Small tables with named rows and columns. After each table, cells are looked up by row and column.

ketop
|  | gev | lasenum | gom | bozu | ritim | mov | medu | sut | luzil |
|---|---|---|---|---|---|---|---|---|---|
| kigaro | 45 | 18 | 66 | 67 | 78 | 35 | 54 | 75 | 19 |
| kanes | 40 | 61 | 43 | 42 | 48 | 55 | 39 | 50 | 55 |
| mogaz | 34 | 93 | 4 | 5 | 7 | 77 | 24 | 24 | 96 |
| lik | 16 | 32 | 44 | 43 | 92 | 59 | 23 | 96 | 30 |
| rezete | 71 | 43 | 61 | 60 | 32 | 27 | 68 | 26 | 42 |
| besab | 49 | 52 | 39 | 40 | 36 | 52 | 47 | 39 | 57 |
| gizokis | 52 | 44 | 45 | 48 | 43 | 53 | 53 | 40 | 53 |
| pilu | 43 | 51 | 42 | 43 | 48 | 57 | 43 | 46 | 56 |
| renulu | 47 | 52 | 51 | 50 | 54 | 59 | 46 | 47 | 54 |

lik, lasenum => 32
besab, bozu => 40
besab, lasenum => 52
pilu, gev => 43
pilu, gom => 42
kanes, bozu => 42
kanes, gom => 43
lik, medu => 23
gizokis, mov => 53
gizokis, lasenum => 44
rezete, ritim => 32
renulu, ritim => 54
lik, ritim => 92
mogaz, sut => 24
kigaro, gev => 45
Row with the largest ritim: lik

kofo =
            miv  vamudof  nimator      ror  degiga   kogid     vubi      pid  vefizuk
gom      15.808   94.802    8.653  -33.923  22.743   3.428   91.511  -42.351    8.301
rira     10.514  -65.409   14.561   38.403  15.167  14.130  -67.395   40.438    8.570
dotudip   6.597  -21.724   10.386   21.354   9.740   7.312  -21.550   21.058    8.620

degiga of dotudip: 9.740
degiga of rira: 15.167
kogid of gom: 3.428
kogid of rira: 14.130
vubi of gom: 91.511
pid of gom: -42.351
vamudof of rira: -65.409
vamudof of dotudip: -21.724
miv of dotudip: 6.597
ror of gom: -33.923
vefizuk of gom: 8.301
degiga of gom: 22.743
nimator of rira: 14.561
ror of rira: 38.403
miv of gom: 15.808
ror of dotudip: 21.354
nimator of gom: 8.653
pid of dotudip: 21.058
nimator of dotudip: 10.386
Row with the largest miv: gom

Table mek
columns: dob, pir, devif, laro, zavira, leseme
vesorur: [2.85, 4.40, 1.76, 0.95, 1.79, -1.54]
bapura: [-1.07, 2.88, -4.20, -3.88, 3.21, -1.49]
pekuni: [-5.37, -9.09, -4.78, -4.23, 5.90, 1.24]
savu: [7.65, 9.89, 8.16, 1.08, -6.54, 0.39]

What is the zavira of bapura in mek?
3.21
What is the devif of vesorur in mek?
1.76
What is the pir of bapura in mek?
2.88
What is the dob of vesorur in mek?
2.85
What is the devif of pekuni in mek?
-4.78
What is the leseme of savu in mek?
0.39

lem =
|  | pipekor | kubeve | fikori | tet | rop | dag | davani | demipo | konive |
|---|---|---|---|---|---|---|---|---|---|
| vona | 47.528 | 13.761 | 47.198 | 53.592 | 66.062 | 47.207 | 15.501 | 50.118 | 46.369 |
| gige | 44.880 | 14.440 | 44.914 | 54.311 | 60.726 | 48.427 | 13.790 | 51.712 | 46.910 |
| gav | 44.311 | 25.412 | 47.833 | 56.748 | 32.971 | 48.250 | 25.832 | 61.340 | 46.321 |
| pep | 48.525 | 65.941 | 45.950 | 35.417 | 54.949 | 44.673 | 70.494 | 33.355 | 46.470 |
| pudemor | 44.633 | 27.171 | 44.787 | 54.038 | 55.464 | 45.663 | 35.128 | 53.844 | 47.043 |
| digevi | 47.349 | 72.943 | 45.751 | 34.159 | 45.554 | 44.706 | 75.993 | 33.821 | 46.436 |
| tor | 48.655 | 21.345 | 46.781 | 47.741 | 73.008 | 46.917 | 21.492 | 41.778 | 46.327 |
| vizupa | 43.478 | 37.274 | 46.788 | 54.021 | 34.157 | 44.593 | 44.260 | 58.320 | 46.398 |
| paz | 46.929 | 68.484 | 44.375 | 33.985 | 54.563 | 44.461 | 71.626 | 31.274 | 46.700 |
| tef | 47.053 | 69.594 | 47.483 | 41.797 | 32.824 | 44.140 | 79.207 | 46.557 | 46.360 |
| figelo | 42.429 | 31.100 | 42.314 | 52.156 | 39.501 | 53.316 | 25.349 | 54.890 | 47.925 |
| sife | 49.600 | 43.243 | 46.093 | 40.313 | 69.711 | 46.695 | 45.067 | 35.125 | 46.561 |
| doselo | 47.765 | 51.826 | 48.295 | 36.851 | 47.269 | 46.286 | 44.098 | 34.187 | 45.462 |
| nuto | 47.346 | 60.216 | 43.835 | 35.564 | 61.827 | 45.807 | 62.304 | 31.447 | 46.951 |

What is the rop of tef in lem?
32.824
What is the davani of doselo in lem?
44.098
What is the tet of vizupa in lem?
54.021
What is the rop of pudemor in lem?
55.464
What is the davani of tef in lem?
79.207
What is the dag of sife in lem?
46.695
What is the davani of tor in lem?
21.492
What is the konive of tor in lem?
46.327
What is the davani of vona in lem?
15.501
What is the tet of tor in lem?
47.741
What is the kubeve of pudemor in lem?
27.171
What is the pipekor of vona in lem?
47.528
What is the rop of pep in lem?
54.949
What is the fikori of pudemor in lem?
44.787
What is the demipo of nuto in lem?
31.447
What is the davani of gige in lem?
13.790
What is the kubeve of tor in lem?
21.345
What is the fikori of nuto in lem?
43.835
What is the fikori of tef in lem?
47.483
Which row has the largest rop? tor

